Below is a small trained network, with its code and all its weights. Each question gives an input and a target symbol and asks what happens when units are switched off, that is, made to give their printed mean instead of their output.

import numpy as np


def w(rows, s, z=0):
    codes = np.array(rows[::2]) - 128.0
    scale = np.full(codes.shape[1], s)
    scale[-1] = z or s
    return codes * scale


def f(y):
    return y / 2 * (1 + np.tanh(0.7978845608 * (y + 0.044715 * y**3)))


def softmax(a):
    e = np.exp(a - a.max(-1, keepdims=True))
    return e / e.sum(-1, keepdims=True)


def log_softmax(a):
    a = a - a.max(-1, keepdims=True)
    return a - np.log(np.exp(a).sum(-1, keepdims=True))


def net(x, mask):
    ids = ['Ωεηθμξσ'.index(c) for c in x.split()]
    T = len(ids)
    res = E[ids] + P[:T]
    u = 0
    for l in range(2):
        r = res
        for j in range(3):
            rows = slice(2 * j, 2 * j + 2)
            q, k, v = (r @ M[l][rows].T for M in (Q, K, V))
            z = softmax(np.where(np.tri(T) > 0, q @ k.T / 2**0.5, -1e9)) @ v
            o = O[l][rows]
            res = res + np.where(mask[u + j], z, o[:, -1]) @ o[:, :-1]
        u += 3
        y = f(res @ A[l][:, :-1].T + A[l][:, -1])
        res = res + np.where(mask[u : u + 4], y, B[l][:, -1]) @ B[l][:, :-1]
        u += 4
    return log_softmax(res[-1] @ U[:, :-1].T + U[:, -1])


Q, K, V, O, A, B = {}, {}, {}, {}, {}, {}
E = w([
[138,116,158,33,115,124],'Ω',
[181,100,173,169,95,129],'ε',
[151,136,117,10,91,108],'η',
[52,106,174,215,156,140],'θ',
[163,110,196,101,237,118],'μ',
[131,78,167,196,173,81],'ξ',
[158,195,89,175,146,140],'σ',
],0.014)
P = w([
[89,201,189,84,138,23],'0',
[90,192,171,121,101,57],'1',
[106,170,172,143,103,74],'2',
[122,150,174,152,120,88],'3',
[136,136,167,158,130,107],'4',
[140,112,152,160,141,114],'5',
[153,95,139,157,156,123],'6',
[154,88,142,172,150,155],'7',
[160,74,131,178,156,167],'8',
[160,54,113,175,181,167],'9',
[190,44,107,181,181,180],'10',
[199,25,70,174,189,180],'11',
[235,14,37,149,236,146],'12',
[156,7,71,203,180,255],'13',
],0.0076)
Q[0] = w([
[117,70,132,90,203,121],'0.h0',
[116,171,41,102,63,103],'0.h0',
[161,88,204,249,191,93],'0.h1',
[186,56,178,133,183,143],'0.h1',
[123,118,126,129,175,114],'0.h2',
[170,78,133,164,153,119],'0.h2',
],0.013)
K[0] = w([
[161,16,126,93,102,167],'0.h0',
[156,249,152,103,125,73],'0.h0',
[160,107,49,193,197,219],'0.h1',
[149,93,123,131,154,164],'0.h1',
[122,125,119,145,160,174],'0.h2',
[137,58,136,149,172,113],'0.h2',
],0.013)
V[0] = w([
[48,96,140,205,136,202],'0.h0',
[67,178,158,159,205,41],'0.h0',
[90,74,186,173,124,145],'0.h1',
[79,15,254,83,106,88],'0.h1',
[151,149,163,106,186,108],'0.h2',
[117,185,142,69,76,119],'0.h2',
],0.0082)
O[0] = w([
[131,146,107,79,121,111,153],'0.h0',
[5,124,86,127,141,160,253],'0.h0',
[109,171,135,102,147,25,133],'0.h1',
[143,135,231,98,69,81,40],'0.h1',
[106,140,156,156,164,146,208],'0.h2',
[135,188,125,139,113,132,47],'0.h2',
],0.011,0.0056)
A[0] = w([
[132,114,159,189,89,73,227],'0.n0',
[60,76,81,129,125,151,82],'0.n1',
[122,92,169,134,107,99,147],'0.n2',
[131,141,148,2,111,128,254],'0.n3',
],0.009,0.0041)
B[0] = w([
[55,140,170,190,132,112,165],'0.n0',
[254,169,101,159,122,134,254],'0.n1',
[142,113,219,141,98,71,158],'0.n2',
[194,199,166,39,116,163,170],'0.n3',
],0.0088,0.0064)
Q[1] = w([
[72,47,111,130,138,77],'1.h0',
[73,2,151,179,224,105],'1.h0',
[157,190,83,108,57,138],'1.h1',
[104,161,105,204,133,131],'1.h1',
[133,151,133,56,119,196],'1.h2',
[134,131,170,140,108,9],'1.h2',
],0.0085)
K[1] = w([
[152,78,144,113,147,87],'1.h0',
[137,53,95,88,111,106],'1.h0',
[74,255,121,98,43,191],'1.h1',
[101,112,92,132,141,127],'1.h1',
[125,143,137,112,50,132],'1.h2',
[105,70,169,129,177,110],'1.h2',
],0.0087)
V[1] = w([
[178,90,143,24,181,163],'1.h0',
[207,140,84,74,118,114],'1.h0',
[77,54,67,203,190,79],'1.h1',
[156,193,142,76,153,158],'1.h1',
[152,206,123,171,50,128],'1.h2',
[55,254,141,155,130,156],'1.h2',
],0.006)
O[1] = w([
[2,184,136,104,52,166,60],'1.h0',
[133,174,166,122,98,127,55],'1.h0',
[98,119,122,50,64,72,224],'1.h1',
[131,119,157,148,151,242,123],'1.h1',
[232,126,77,71,245,64,151],'1.h2',
[109,126,23,97,195,136,254],'1.h2',
],0.0065,0.0074)
A[1] = w([
[221,150,91,175,156,174,49],'1.n0',
[153,92,114,26,164,141,177],'1.n1',
[142,193,139,92,195,244,254],'1.n2',
[137,224,137,2,131,122,131],'1.n3',
],0.0077,0.0038)
B[1] = w([
[42,141,213,46,107,74,248],'1.n0',
[128,233,86,205,72,73,182],'1.n1',
[134,27,151,193,106,43,250],'1.n2',
[109,228,3,207,7,33,141],'1.n3',
],0.006,0.012)
U = w([
[130,127,157,103,135,151,3],'Ω',
[224,114,205,126,181,148,48],'ε',
[74,131,150,152,86,178,170],'η',
[154,200,129,217,48,114,77],'θ',
[61,48,174,71,98,115,71],'μ',
[92,209,132,1,103,107,193],'ξ',
[151,47,45,207,160,166,235],'σ',
],0.0063,0.0019)

Each question gives the input, a string of symbols that net reads in full, and the target symbol t.
The units are the heads (2 rows each of Q, K, V and O) and the neurons (one row each of A and B). Each row of codes is followed by its name. A weight is (code - 128) times the scale printed after its matrix; where a second scale follows, it is the last column's (O, A, B and U).
mask holds one flag per unit, layer by layer, with each layer's heads first. A switched-off unit (its flag False) gives its mean, the last column of its rows in O or B, instead of its output. The means were averaged over made-up inputs and are rounded, as every weight is.
A unit's drop is (log p(t) with every unit on - log p(t) with that unit switched off) / (log p(t) with every unit on - log p(t) with every unit switched off).
The circuit of an input: a set's keep is (log p(t) with only the set's units on - log p(t) with every unit switched off) / (log p(t) with every unit on - log p(t) with every unit switched off). Starting from the 12 units with the biggest drops (on a tie, the unit counted first), units are removed one at a time, each time the one whose removal leaves the highest keep (on an exact tie, the one counted first), for as long as the keep stays at least 0.8.
units of the circuit, in order: the units of the circuit, biggest drop first
top k neurons: the k neurons with the biggest drops, biggest first
top k neurons in layer l: the k neurons of layer l with the biggest drops, biggest first
heads that matter: for each layer, one digit per head in row order, 1 if its drop is at least 0.15 and else 0, layers parted by /
drop when u is switched off: that unit's drop, to one decimal
input μ ε σ ε ξ μ ξ μ μ σ ξ μ μ, target μ: units of the circuit, in order -> [0.n1 0.h1]
input μ μ ξ σ σ σ θ ξ ε η ε μ, target ε: units of the circuit, in order -> [0.h0]
input μ ξ σ ε ξ σ σ ξ ξ σ η σ η, target ε: units of the circuit, in order -> [1.h1 0.h1 0.n3]
input σ ξ μ θ σ ξ μ, target ξ: units of the circuit, in order -> [0.h1 0.n1 1.h1 1.n2]
input σ σ μ ξ σ σ σ ξ μ μ μ, target μ: units of the circuit, in order -> [0.h1 0.n1]
input σ θ μ, target θ: units of the circuit, in order -> [1.n3 0.n3 0.h1 1.n0]
input ε ξ σ ε ξ ξ σ θ ξ μ θ, target μ: top 2 neurons in layer 1 -> [1.n1 1.n3]
input σ σ σ Ω ξ η σ μ θ μ Ω, target ε: top 2 neurons -> [0.n3 0.n2]
input Ω Ω θ, target ξ: top 4 neurons -> [1.n2 0.n3 0.n0 0.n1]
input ξ σ σ ε, target σ: heads that matter -> 010 / 000
input σ ξ Ω, target θ: heads that matter -> 000 / 000
input μ η σ μ μ ξ ε, target μ: heads that matter -> 010 / 010
input ξ ξ σ σ ξ σ η, target θ: top 4 neurons -> [1.n3 0.n3 1.n1 1.n2]
input μ ξ ξ ε, target μ: top 3 neurons in layer 0 -> [0.n1 0.n0 0.n2]
input σ ξ σ μ, target σ: top 2 neurons -> [1.n0 0.n2]
input σ σ Ω, target θ: top 3 neurons in layer 0 -> [0.n3 0.n1 0.n0]
input σ ε ξ Ω σ μ θ μ, target θ: top 2 neurons -> [0.n3 1.n3]
input Ω θ θ, target ξ: top neuron in layer 0 -> [0.n3]
input μ ξ μ η θ ξ, target μ: top 3 neurons in layer 0 -> [0.n1 0.n0 0.n2]
input η σ ε, target σ: top neuron -> [0.n1]
input ξ ε θ σ σ σ η ε μ ε μ, target ε: top 2 neurons in layer 0 -> [0.n3 0.n2]
input σ σ ξ η σ σ μ ξ μ, target ξ: drop when 1.h1 is switched off -> 0.3
input μ θ σ θ, target σ: drop when 0.h1 is switched off -> 0.1
input Ω σ η σ ξ ε η, target ε: drop when 0.n3 is switched off -> 0.2
input ξ μ σ, target σ: drop when 1.h0 is switched off -> 0.1
